Below are the code and all the weights of a small trained network. Each question names an input and a class and asks about switching units off, where a switched-off unit gives its printed mean instead of its output.

import numpy as np


def w(rows, s, z=0):
    codes = np.array(rows[::2]) - 128.0
    scale = np.full(codes.shape[1], s)
    scale[-1] = z or s
    return codes * scale


def norm(h):
    return h / np.sqrt((h * h).mean(-1, keepdims=True) + 1e-5)


def f(y):
    return np.maximum(y, 0)


def log_softmax(a):
    a = a - a.max(-1, keepdims=True)
    return a - np.log(np.exp(a).sum(-1, keepdims=True))


def net(x, mask):
    res = np.array(x, float).reshape(1, 3) / 4 @ E
    u = 0
    for l in range(2):
        y = f(norm(res) @ A[l][:, :-1].T + A[l][:, -1])
        res = res + np.where(mask[u : u + 9], y, B[l][:, -1]) @ B[l][:, :-1]
        u += 9
    return log_softmax(norm(res)[-1] @ U[:, :-1].T + U[:, -1])


A, B = {}, {}
E = w([
[59,52,42,172,138,66,126,220,161,141],'x0',
[33,253,97,197,49,149,120,158,32,147],'x1',
[170,140,44,231,122,110,75,21,163,52],'x2',
],0.0027)
A[0] = w([
[3,72,79,164,170,95,180,214,116,128,98],'L0N1',
[168,185,181,110,118,212,142,81,110,87,210],'L0N2',
[120,120,134,136,135,133,128,130,116,133,110],'L0N3',
[179,74,148,74,193,132,149,124,218,94,216],'L0N4',
[147,141,57,204,101,154,93,85,154,32,222],'L0N5',
[130,127,124,126,135,129,129,128,117,121,123],'L0N6',
[73,184,206,35,152,96,70,231,110,201,49],'L0N7',
[89,176,207,31,176,95,63,229,120,190,4],'L0N8',
[72,195,99,163,76,165,141,157,82,136,209],'L0N9',
],0.0017,0.0035)
B[0] = w([
[200,168,135,103,88,83,101,139,132,177,171],'L0N1',
[153,105,57,117,86,67,109,207,152,173,245],'L0N2',
[139,136,124,123,124,124,127,130,132,138,128],'L0N3',
[43,157,167,162,146,94,95,122,55,159,253],'L0N4',
[110,55,167,96,95,160,200,158,63,166,251],'L0N5',
[122,131,122,129,133,131,124,130,128,125,128],'L0N6',
[123,65,140,134,86,157,172,111,83,129,156],'L0N7',
[109,61,146,117,98,158,176,133,73,154,137],'L0N8',
[111,82,182,118,253,70,102,98,135,143,235],'L0N9',
],0.0037,0.0032)
A[1] = w([
[172,191,176,79,130,169,131,104,120,128,77],'L1N1',
[155,120,71,190,112,147,122,64,158,49,17],'L1N2',
[149,123,107,121,107,124,136,144,144,132,114],'L1N3',
[185,73,154,88,206,130,134,108,253,95,33],'L1N4',
[98,111,34,143,128,122,119,189,185,100,2],'L1N5',
[150,124,65,208,109,119,111,63,137,88,94],'L1N6',
[110,88,152,128,126,74,127,144,83,182,178],'L1N7',
[202,223,165,99,108,179,114,65,129,107,37],'L1N8',
[67,246,107,181,93,159,125,150,107,119,27],'L1N9',
],0.0056,0.002)
B[1] = w([
[101,87,45,188,102,92,137,198,181,136,172],'L1N1',
[88,123,213,19,122,201,184,203,99,166,163],'L1N2',
[131,146,123,139,129,132,112,113,146,112,130],'L1N3',
[39,195,126,208,162,84,69,59,10,110,187],'L1N4',
[234,218,100,160,65,72,119,191,195,192,151],'L1N5',
[111,123,206,9,115,200,187,189,118,171,184],'L1N6',
[171,159,103,141,106,184,126,66,166,73,253],'L1N7',
[156,130,25,192,81,60,131,230,225,153,170],'L1N8',
[133,25,174,125,255,52,65,21,98,80,182],'L1N9',
],0.0043,0.0066)
U = w([
[70,113,164,166,232,64,60,29,38,113,156],'0',
[100,94,208,27,101,223,221,213,97,176,150],'1',
[175,145,47,188,85,48,115,224,231,166,150],'2',
[182,171,106,128,104,249,126,35,198,24,114],'3',
[124,193,120,132,185,169,168,182,154,2,3],'4',
],0.0089,0.0063)

Each question gives the input, the list of numbers given to net, and the class t.
The units are the neurons (one row each of A and B). Each row of codes is followed by its name. A weight is (code - 128) times the scale printed after its matrix; where a second scale follows, it is the last column's (A, B and U).
mask holds one flag per neuron, layer by layer. A switched-off neuron (its flag False) gives its mean, the last column of its row in B, instead of its output. The means were averaged over made-up inputs and are rounded, as every weight is.
A unit's drop is (log p(t) with every unit on - log p(t) with that unit switched off) / (log p(t) with every unit on - log p(t) with every unit switched off).
The circuit of an input: a set's keep is (log p(t) with only the set's units on - log p(t) with every unit switched off) / (log p(t) with every unit on - log p(t) with every unit switched off). Starting from the 12 units with the biggest drops (on a tie, the unit counted first), units are removed one at a time, each time the one whose removal leaves the highest keep (on an exact tie, the one counted first), for as long as the keep stays at least 0.8.
units of the circuit, in order: the units of the circuit, biggest drop first
top k neurons: the k neurons with the biggest drops, biggest first
k most important neurons of layer l: the k neurons of layer l with the biggest drops, biggest first
input [-2,4,7], class 1: most important neuron of layer 1	(L1N6)
input [-5,-2,-4], class 2: units of the circuit, in order	(L0N5; L1N1; L1N6)
input [6,-8,2], class 0: top 2 neurons	(L1N4; L0N2)
input [4,6,7], class 1: units of the circuit, in order	(L1N6; L1N2)
input [-1,3,3], class 3: 3 most important neurons of layer 0	(L0N5; L0N9; L0N4)
input [-3,1,-2], class 3: top 2 neurons	(L0N2; L1N7)
input [-7,-5,-3], class 2: units of the circuit, in order	(L1N8; L1N1)
input [7,-2,7], class 1: top 2 neurons	(L1N6; L1N2)
input [-8,-1,-7], class 2: units of the circuit, in order	(L1N1; L0N5; L1N8)
input [-6,-6,-6], class 0: 2 most important neurons of layer 0	(L0N5; L0N1)
input [-1,3,-3], class 3: 2 most important neurons of layer 1	(L1N7; L1N6)
input [-4,2,-2], class 2: top 2 neurons	(L0N4; L0N5)
input [-2,-8,-7], class 0: 2 most important neurons of layer 1	(L1N4; L1N6)
input [5,-7,8], class 1: units of the circuit, in order	(L1N2; L1N6)
input [-2,-7,-4], class 0: units of the circuit, in order	(L1N4)
input [-1,-3,-1], class 3: top 3 neurons	(L0N4; L0N9; L1N7)
input [5,7,2], class 0: top 2 neurons	(L1N9; L0N2)
input [7,0,-6], class 2: top 2 neurons	(L0N5; L1N6)
input [-3,2,3], class 3: top 2 neurons	(L0N5; L0N2)
input [-6,-8,8], class 0: units of the circuit, in order	(L1N4)
input [4,0,4], class 1: 2 most important neurons of layer 0	(L0N2; L0N4)
input [4,-4,-3], class 0: 2 most important neurons of layer 1	(L1N8; L1N1)
